X =
array([[-0.069,  0.022, -0.094, -0.039, -0.005,  0.024,  0.060, -0.033,
        -0.006,  0.068,  0.032,  0.033,  0.029,  0.009, -0.035, -0.140],
       [ 0.015, -0.037, -0.026,  0.055, -0.050,  0.047, -0.035, -0.068,
         0.006, -0.034,  0.013, -0.017, -0.047, -0.058, -0.022,  0.139],
       [-0.035,  0.009, -0.168, -0.125, -0.170,  0.046,  0.043, -0.141,
        -0.006,  0.105, -0.006,  0.027, -0.010, -0.109, -0.174,  0.211],
       [ 0.139,  0.190, -0.136,  0.015, -0.020,  0.035,  0.036, -0.079,
         0.054,  0.038,  0.069, -0.123, -0.133, -0.024,  0.115,  0.076]])
Which number is the minimum?
Answer: -0.174
Which number is the entry just right of -0.033?
Answer: -0.006
The entry just left of -0.174 is -0.109
The entry just right of 0.022 -> -0.094
Which number is the entry just right of 0.013?
Answer: -0.017
The entry just left of 0.060 -> 0.024

Read these off the matrix that follows. Rows and columns are numbered from 1.
1) What is the bottom-right entry?
2) What is the entry just right of the largest entry?
3) What is the entry just left of the largest entry?
4) What is the entry at row 1, column 2?
5) What is the entry directly below the largest entry?
6) What is the entry directly above 81?
7) What is the top-left entry?
8) What is the entry at row 1, column 3?
54,60,46,51,57,62,58
41,60,47,78,72,83,42
29,73,57,43,72,89,52
82,64,64,81,49,38,78
70,33,47,71,56,76,57
55,80,65,39,86,63,48
72,70,50,45,53,39,67
65,39,57,72,59,73,52
35,79,54,17,85,77,51
77,69,57,26,46,42,74
1) 74
2) 52
3) 72
4) 60
5) 38
6) 43
7) 54
8) 46

Read these off the array that follows. Rows and columns are numbered from 1.
1) Find the entry just left of the centre entry.
2) Find the bottom-left entry.
3) Find the entry in row 1 and column 3.
4) Find the entry in row 1 and column 1.
5) Find the entry directly below the smallest entry.
6) Find the entry in the top-right corner.
7) Find the top entry of the column that holds the smallest entry.
8) Find the centre entry.
[[28 65 59 79 57 51 78]
 [85 18 73 40 23 85 76]
 [36 56 59 70 50 55 75]
 [80 45 47 28 53 55 26]
 [84 42 47 24 51 57 24]
 [82 43 47 26 51 56 25]
 [27 87 36 66 83 25 31]
 [27 64 60 81 56 52 81]
 [26 87 36 66 83 25 32]
 [87 16 74 39 21 87 77]
 [30 67 52 72 61 45 64]]
1) 47
2) 30
3) 59
4) 28
5) 67
6) 78
7) 65
8) 26

x =
[[758 656 829 672 711 629 655 787 695 662]
 [648 555 771 693 733 726 699 729 730 609]
 [630 661 660 639 772 633 687 710 682 581]
 [693 716 777 662 718 669 626 817 681 685]
 [672 548 800 748 654 640 646 688 653 705]
 [538 334 814 685 397 677 526 580 581 754]
 [642 536 954 766 726 648 596 860 645 698]
 [710 707 886 691 792 819 624 942 786 620]
 [368 517 289 304 462 400 561 404 421 510]
 [186 338 356 231 509 323 590 447 368 493]
 [570 400 759 722 864 447 605 662 587 305]]
The entry just left of 705?
Answer: 653
The entry just right of the smallest entry -> 338
The 2nd entry on the main diagonal -> 555
The largest entry in the last row?
Answer: 864
The entry directly above the smallest entry?
Answer: 368
The entry just right of 626?
Answer: 817
The first entry, reading row by row -> 758
The top entry of the column that holds the largest entry?
Answer: 829
The top-right entry is 662
The entry just left of 338 -> 186
The largest entry -> 954
The entry just left of 561 -> 400
The last entry of the smallest entry's row?
Answer: 493
The entry just right of the largest entry?
Answer: 766
The largest entry in the last column?
Answer: 754
The entry in the bottom-left corner: 570
The last entry, reading row by row -> 305
The entry just left of 716?
Answer: 693
The entry just right of 323?
Answer: 590
The entry just right of 758?
Answer: 656
The entry just right of 655: 787
The entry directly below 356 is 759
The entry directly above 814 is 800
The entry just left of the largest entry?
Answer: 536
The entry just left of 640: 654
The third entry on the diagonal from the top-right corner?
Answer: 710
The entry directly above 777 is 660
The entry just right of 786 -> 620
The entry directly above 640?
Answer: 669
The entry just right of 639?
Answer: 772
